Here are made-up things, facts about them, and rows of numbers that follow some of those facts. Name the thing behind each unnamed row.

There are 2 kinds of fact about the things: κ, λ.
<1521> κ <1584>; <1521> κ <713>; <912> κ <1695>; <30> κ <1382>; <1438> κ <765>
<1438> κ <376>; <1438> κ <1154>; <436> κ <850>; <1673> κ <366>; <1673> κ <950>
<1327> κ <925>; <1327> κ <400>; <1067> κ <196>; <796> κ <310>; <796> κ <485>
<671> κ <376>; <671> κ <105>; <671> κ <1517>; <696> κ <750>; <1382> κ <366>
<1608> κ <293>; <1608> κ <602>; <1654> κ <1327>; <691> κ <400>; <1559> κ <293>
<1559> κ <1154>; <1099> κ <1644>; <728> κ <596>; <596> κ <1619>; <1499> κ <186>
<1499> κ <1361>; <1695> κ <1584>; <1207> κ <777>; <1207> κ <511>; <326> κ <925>
<485> κ <1511>; <485> κ <326>; <485> κ <658>; <485> κ <970>; <1093> κ <844>
<192> κ <1465>; <480> κ <925>; <507> κ <400>; <507> κ <713>; <507> κ <1219>
<196> κ <326>; <614> κ <326>; <614> κ <925>; <314> κ <367>; <1329> κ <1673>
<280> κ <186>; <511> κ <326>; <400> κ <614>; <23> κ <326>; <968> κ <1659>
<968> κ <1056>; <1556> κ <624>; <1556> κ <1361>; <1556> κ <1746>; <599> κ <326>
<599> κ <925>; <1465> κ <326>; <1465> κ <925>; <1465> κ <938>; <399> κ <1535>
<624> κ <938>; <1750> κ <1584>; <1750> κ <1327>; <1750> κ <989>; <1720> κ <1644>
<1720> κ <599>; <300> κ <1465>; <1519> κ <925>; <1519> κ <1465>; <1519> κ <1755>
<1619> κ <1361>; <1619> κ <1535>; <486> κ <1619>; <1451> κ <624>; <1451> κ <850>
<658> κ <614>; <1064> κ <622>; <1064> κ <1576>; <1064> κ <836>; <1079> κ <1535>
<367> κ <400>; <1584> κ <326>; <1584> κ <925>; <1584> κ <1327>; <1056> κ <925>
<1056> κ <938>; <1124> κ <1465>; <450> κ <1499>; <875> κ <614>; <875> κ <196>
<857> κ <274>; <460> κ <925>; <460> κ <691>; <1457> κ <849>; <1401> κ <777>
<1401> κ <658>; <1401> κ <1079>; <1401> κ <1755>; <713> κ <485>; <765> κ <196>
<1372> κ <326>; <1372> κ <1619>; <1372> κ <599>; <707> κ <326>; <850> κ <1644>
<850> κ <196>; <1511> κ <1644>; <376> κ <1644>; <310> κ <849>; <902> κ <602>
<244> κ <1644>; <1302> κ <366>; <750> κ <925>; <750> κ <849>; <804> κ <1124>
<1755> κ <658>; <777> κ <658>; <777> κ <849>; <777> κ <1517>; <622> κ <676>
<622> κ <400>; <622> κ <713>; <622> κ <857>; <105> κ <1079>; <186> κ <1382>
<186> κ <1372>; <1351> λ <889>; <30> λ <1064>; <30> λ <970>; <30> λ <785>
<888> λ <1264>; <1438> λ <675>; <1438> λ <925>; <436> λ <750>; <436> λ <1416>
<436> λ <1521>; <1148> λ <1445>; <1148> λ <991>; <1253> λ <707>; <1067> λ <445>
<1067> λ <859>; <796> λ <1329>; <796> λ <1619>; <241> λ <849>; <1361> λ <1207>
<1082> λ <1519>; <1082> λ <676>; <728> λ <602>; <1695> λ <232>; <1695> λ <776>
<1189> λ <1195>; <29> λ <970>; <29> λ <271>; <485> λ <671>; <485> λ <1382>
<485> λ <857>; <485> λ <836>; <485> λ <1521>; <480> λ <511>; <142> λ <349>
<142> λ <1673>; <142> λ <1219>; <196> λ <587>; <196> λ <1282>; <196> λ <1056>
<137> λ <508>; <137> λ <271>; <986> λ <366>; <1484> λ <1608>; <1484> λ <507>
<1484> λ <199>; <950> λ <1329>; <950> λ <1164>; <968> λ <280>; <968> λ <447>
<1224> λ <326>; <1224> λ <850>; <1224> λ <1195>; <585> λ <1071>; <585> λ <1093>
<585> λ <1372>; <1465> λ <875>; <1465> λ <777>; <1465> λ <1204>; <1465> λ <1535>
<300> λ <314>; <1451> λ <1457>; <1451> λ <1323>; <1451> λ <400>; <1451> λ <1207>
<1451> λ <1165>; <414> λ <1644>; <1079> λ <713>; <1079> λ <857>; <367> λ <217>
<367> λ <1739>; <367> λ <232>; <367> λ <334>; <367> λ <271>; <920> λ <1720>
<920> λ <1323>; <293> λ <671>; <293> λ <859>; <293> λ <696>; <1150> λ <287>
<1150> λ <1445>; <1150> λ <857>; <1561> λ <785>; <1561> λ <198>; <1576> λ <1564>
<1576> λ <1654>; <1576> λ <231>; <1576> λ <1517>; <1374> λ <1519>; <1374> λ <198>
<1511> λ <1739>; <1511> λ <1066>; <1511> λ <989>; <1511> λ <1200>; <310> λ <970>
<1292> λ <423>; <804> λ <1219>; <804> λ <274>; <210> λ <1264>; <210> λ <486>
<1435> λ <460>; <1435> λ <567>; <301> λ <1093>; <301> λ <612>; <301> λ <423>
<1504> λ <376>; <1504> λ <1154>; <1371> λ <1256>; <1371> λ <1445>; <105> λ <832>
<105> λ <274>; <186> λ <1165>

Known rows:
<1189>: [ -1  -4 -11   6  -1 -16  19   1  -1 -21 -16   2   0 -13   8  22  -7  15
  10   8  26   0  -9  37  -4  22   2  -2  15  24  -7]
<1695>: [  8   4  26  28 -11 -20   5 -19  27  18 -54 -26 -14   3   8   8  -8  -1
   3   1 -17 -23  13  59  -3 -37  12   7  -4  34  -8]
<1720>: [ 16  25  -8   8   3 -46  -1  18 -26  24 -17 -30   0  -8  41 -19   4  -8
 -12   2   0   2  55 -21   4   7  21  -3  27 -12 -11]
<1154>: [ 11 -12   4   9  11  -3  18   2 -63  -1   1  -1  22   3  -7   0  12   2
  -5  35  26 -13  31   3   5   6  36 -52  36   9  46]
<1559>: [ 14 -35   7   5   4 -47  10  -2 -23  14  -8   2  24  17  15   1  12 -11
   5  11  36  -8  30 -10   6  32  13   4  42  -8  13]
<511>: [ -2  22 -18  11  17 -11 -20   8 -10  27 -19 -13   1 -25  17  -2   3   1
   5  15 -26  -6  31  16   8 -19  22 -25  21  14  11]
<1253>: [ -5  -5 -12   3  -4 -18  22   1   3 -18 -14   0  -2  -6   8  20 -15   3
  15  13  25   2  -7  29  -7  13   3  -2  12  20  -8]
<376>: [ 10   3  -3  17  12 -14  -3  10 -64  18  -8   2  20  -6   4   2   9 -13
   1  27   9  -1  41   1   6   1  24 -45  40   5  25]
<1521>: [ -6  25  -1   0  35  10 -22 -26  67  31 -19 -17   7 -16  22 -32   5 -54
 -12 -22  -5  -1  25 -13  11  -1  -1 -17  -8 -13  -2]
<192>: [  7   0  -6   7   6 -37 -14  21  25   0 -27 -32 -16 -22  29  -6  17   2
   9  -4 -36 -20  13  22   1 -12   5 -13  18  11   4]
<1164>: [  1  10 -30  -1  25  -7  23   1 -11  -2 -11   0  11 -16  14   0  -3  20
   6  -3  23 -12 -14  18  -6  19  -1 -24  20  10   0]
<950>: [ 11  -4   0 -22  -9   7  20  18   8   0  15  12  -3  -7  18  45 -30  25
 -10  57  10 -19   7  72   1  31  43  -8 -27  45 -16]
<1064>: [ -1  11 -36  39  30  22  -2 -16  49  26 -43 -11  33  -6   4 -11 -11 -15
  -5  19  46 -26  20 -37  -9 -26 -10  35   3 -17 -48]
<1093>: [  4 -13 -15 -24  -8  14  14   0 -19  14  -1  -2   2  -3  23   4 -16  15
  31 -28  13  -1 -45 -36  20 -24   6 -29   8 -12 -29]
<1451>: [ 17   7  19  17 -48 -88  18  31 -24 -38 -27 -50 -36   6  40   4 -10  -3
  -9   4  10  20  61  -1  -4  25   9  23  20 -11 -30]
<231>: [  6   8 -30   2  22   2  18   2 -12  -6 -12   2  14 -19  12  -2  -1  22
   6  -5  22 -13 -13  21  -6  24   0 -22  33  15   1]
<445>: [-15   4 -17  -6  31  -3  17  -2   6 -12  -9   0   6  -6  13  -8 -17 -14
   7   1  19  -5 -14   9  -8  18   3 -37  10   7   8]

Rows to name:
No name comes twice in this set of rows, the named rows included.
[ 14  26   9  20  17  16  13 -25   1  33 -49 -27  -2  -4   4 -15  -7   8
  -7  -9 -13 -39   4  41  -6 -44  19 -32  -6  29  11] -> <989>
[ -8   2 -24  17  44  -3  28  -9 -22  27 -51  -4  26  13  18 -21 -41   8
   4   0  18 -46 -22  10 -25 -25  12 -29  17  21 -12] -> <271>
[ 10  23  -2  23  -2  -2 -14   3   7  16 -28 -22  -8 -23   3   1  12  -3
   1  22 -22  -5  38  22   9 -29  19 -19   6  14  12] -> <614>
[ 19 -17  15  14  -5 -28  -2  10 -34   9 -11 -10  13   1   6   1  18 -11
  -1  26  11 -11  41   3   4   1  22 -27  34   1  22] -> <765>
[ 17 -10  29  25 -29 -24  -2  13 -24 -22  -8 -22  -7  -8  -7  22  15  -3
  -3  42  -6  -4  45  42   7  -6  23 -23  21  22  20] -> <196>
[ 16   9 -10  10  15 -18 -10  23  13  -2 -25 -32 -11 -31  25 -18  23   7
   7 -10 -28 -23   9  18   0  -9   1 -22  20   9  10] -> <1056>
[ 20  13   9  13   0 -14 -18  27  -1  16 -21 -22  -4 -23  21   1   9  -6
  -4  19 -21 -14  40  23   4 -16  18 -27  11  13  -2] -> <599>
[ 10  -5  42  35 -22 -41  -4 -17 -23  29 -57 -11  -3  14   3  25 -14 -20
   8  14  -7  -5  45  51  -1 -26  22  -5  19  38   0] -> <1511>
[-41  10 -37  38  12 -30 -21  -5  10  19 -40  -4   2  -2   5  19 -31   1
  14  46 -16 -11  28  26   4 -54  29  10  26  26  -5] -> <310>
[ 22  32  -7  19  15  13 -10  53 -45   0 -18  -4   9 -41  31  15 -13 -16
   2  19  -6  -9  21  17 -19   9  -6 -59  16  24 -39] -> <1619>
[ 16  11  -2   9   1 -20 -18  12  18  20 -25 -20  -6 -21  25   0  12  -8
   3   8 -24 -10  35  13   7 -11  14  -5  16   8  -5] -> <23>
[-28   8 -11   2  42 -37 -36  -4  -7  33  -7  14  25  -3  34 -11 -13 -75
   7  -5   0  17  38 -24   5  18   5 -41  42 -10   9] -> <671>
[ 29   4  -8  10  14 -15 -22   6   2  29 -22 -14  17 -24  25 -13  36   4
  -3  -7  -5 -14  44   7   9   9   4  -1  42   1   2] -> <875>
[  2   4  -3   9   2 -11   9  19   8 -27 -15 -31 -20 -21   8  -1   3  11
   6  11 -22 -21  -3  34  -3 -15   9 -39   8  17  15] -> <1659>

The same things again, as new rows of numbers:
Known rows:
<192>: [  5  25   3   5 -13   6   6   0  -1   9   8   8  12 -13   1  -7   1 -18
 -18  -3 -19  -8 -12   8  10  -2  17 -14]
<1256>: [ 11   1  -1   3  17   3 -12   4  -4   0   9  -4  -2   8   1   2  -6  13
  11   1   9   6   5  -3  -7  12  -9   8]
<1499>: [  5 -12  15  -1 -17   0  13  11   6   0  11  11  17 -10  10   4   5   3
   2   2   3  -9 -12   8   3  -3   1 -11]
<1465>: [ -5  15   6 -26 -34  -5   0 -24 -37  28   4   9  30 -13  10 -10   8 -23
  -1  -1 -25 -24 -14 -19 -17 -25  15  14]
<1195>: [ -2  -2 -12  18   9   7  -5   7   0   9  -1  -4  -2   2   2   2   7   8
  -8 -15 -18  17   0  -1   5   6   8  -2]
<447>: [  8   4  -4  10   7  -2 -11  -4   3  -1   0  -1   2  10  -2   3  -8  12
  -2   1   2   9  -1   3   0   7  -1  -2]
<765>: [ 12   1   6   3  -8   2  14  -4  29 -17 -12   5 -25   4  -2 -10   5  -5
   2  -7  10  -3 -15   2  10  -9  17 -10]
<938>: [-13   2  -3   7   4  -1  -8   5 -12  13   5  -6  16  -4  -1   1   0   5
  -1  -6 -21   7   8  -8  -4   2  -3   4]
<707>: [ 15  -8   4  -5 -17   5   5 -26  13   6 -16   8 -16   2  19 -13   5  -7
   1 -18   4  -4 -24 -15   6  -7  33  -6]
<399>: [  3   0   9  -1 -11   0   8  10   9  -3   7  11   8  -7   7   0   2  -3
  -2  -3   4  -3  -9   6   6  -4   4 -10]
<1457>: [  9  13  -5   1   4  -2  10  -3 -20  15   0  -3 -23   2   4  16  15 -15
  -2  12 -20 -18  11  10  36  -3   1  -5]
<1561>: [  2  -6  -6 -11   9   1  -4   9   7   3 -15 -12  28   1 -14  -5 -25   0
  -4 -15 -10   0   9  -5  -2   9   1 -13]
<1746>: [ -6  -7  -5   9   9   0  -4   9  -2   5  -1  -6   8   1  -3  -1   2   6
  -5  -9 -14   9  10  -5   0   6   0   2]
<244>: [ -2  22   6  -4 -30  -4  11  25  17   2   1  -8 -19  13 -19  -3  21 -11
  15  14  -4  -3 -10  -3 -13 -11 -17   6]
<287>: [13 13 -4 14 24 12 -9  5  5  1  8  2 -3 -2  2 -7 -8  6  0 -8  0  5  3 -1
 -1 17  5  7]
<1071>: [ -6 -14   1   9   9   5  -9   5 -12  -5   3   4  -4  12  -2   0   7  12
 -15   3 -11  12  -1 -15   1  10 -13  -7]
<1504>: [  0   9  -2  12  15  -3  -5  -9  11 -12  -7   3  13  -2 -16  -4 -18   4
 -10  -2 -10   4   2  -1   3   3  19   2]

Which thing is each row?
No name comes twice in this set of rows, the named rows included.
[  7  27   0  11 -37   6  18  20  44  -3 -12  -5 -36  12 -19 -16  22 -22
   0   1 -10   9 -17   0   4  -9  10  -9] -> <850>
[ 10 -23  21  -3 -25   3   7  -9  13   0   1  26  -2   5  19 -10   9   4
  -5  -3  13  -6 -33 -23   3  -4  12 -18] -> <1372>
[-11  14 -22  -1 -13  10 -24 -26 -28  26  -3  -7  12  -7  10  -4   2  -7
 -14  -5 -18   3  -6 -15 -15   6   4  20] -> <925>
[  6  10 -14 -21 -27  18   0  -3 -19  33   0  -9  10  -9  14   0  10 -23
  -9 -13 -24  -8  -8  -1   1   5  -4 -19] -> <1519>
[  9  -2  13  -7   5   2  18   8  15 -16 -12   7 -14  -4  -3 -11   6  -6
  10  -6  -3 -11  -3  -5   2 -10  15   5] -> <1067>
[ 16  42 -11 -16   3  14  -3 -23 -39  14  11   2 -11  -9   8  -4   9 -23
  -4   4  -3 -22  -4   5  -1  -2  -2   0] -> <750>
[  1  35  -8  16 -26  -1  -7  21  28   6  -5 -15 -20  23 -26  -5   9  -5
   3   8 -11  14  -8  -6 -16   1 -13   9] -> <1644>
[  3 -10  -3   2 -10   2  13   8  -5  23  -5  -7 -23  -2  16  14  22  -8
  -1   7 -18  -8   7   0  36   2   3  -1] -> <1207>
[ -3   6 -10 -12 -24   8  -8 -16 -13  10   2  -4  -4 -12  10   0  10  -9
  -8   6   0  -4 -12   1  -7   5  -4  12] -> <460>
[ -7  -2  -1   6  12 -16  -2   3   2   5 -11  -5  11   0 -10   5 -13   2
  -1  12 -23  -5  16  -7  18   7   6  22] -> <920>
[-60 -41  -2 -22 -10   2  12  16   2 -20 -15  -4 -16 -27   3   3   7 -18
  -8  11  31   5  27   7  -7 -17 -28  38] -> <367>
[  3 -10  13  -8 -11   5  -6  -7 -10 -19  12  17 -11  12  -1   3  15   6
 -14  21  15  -7 -15  -2   0   5 -23 -17] -> <1093>

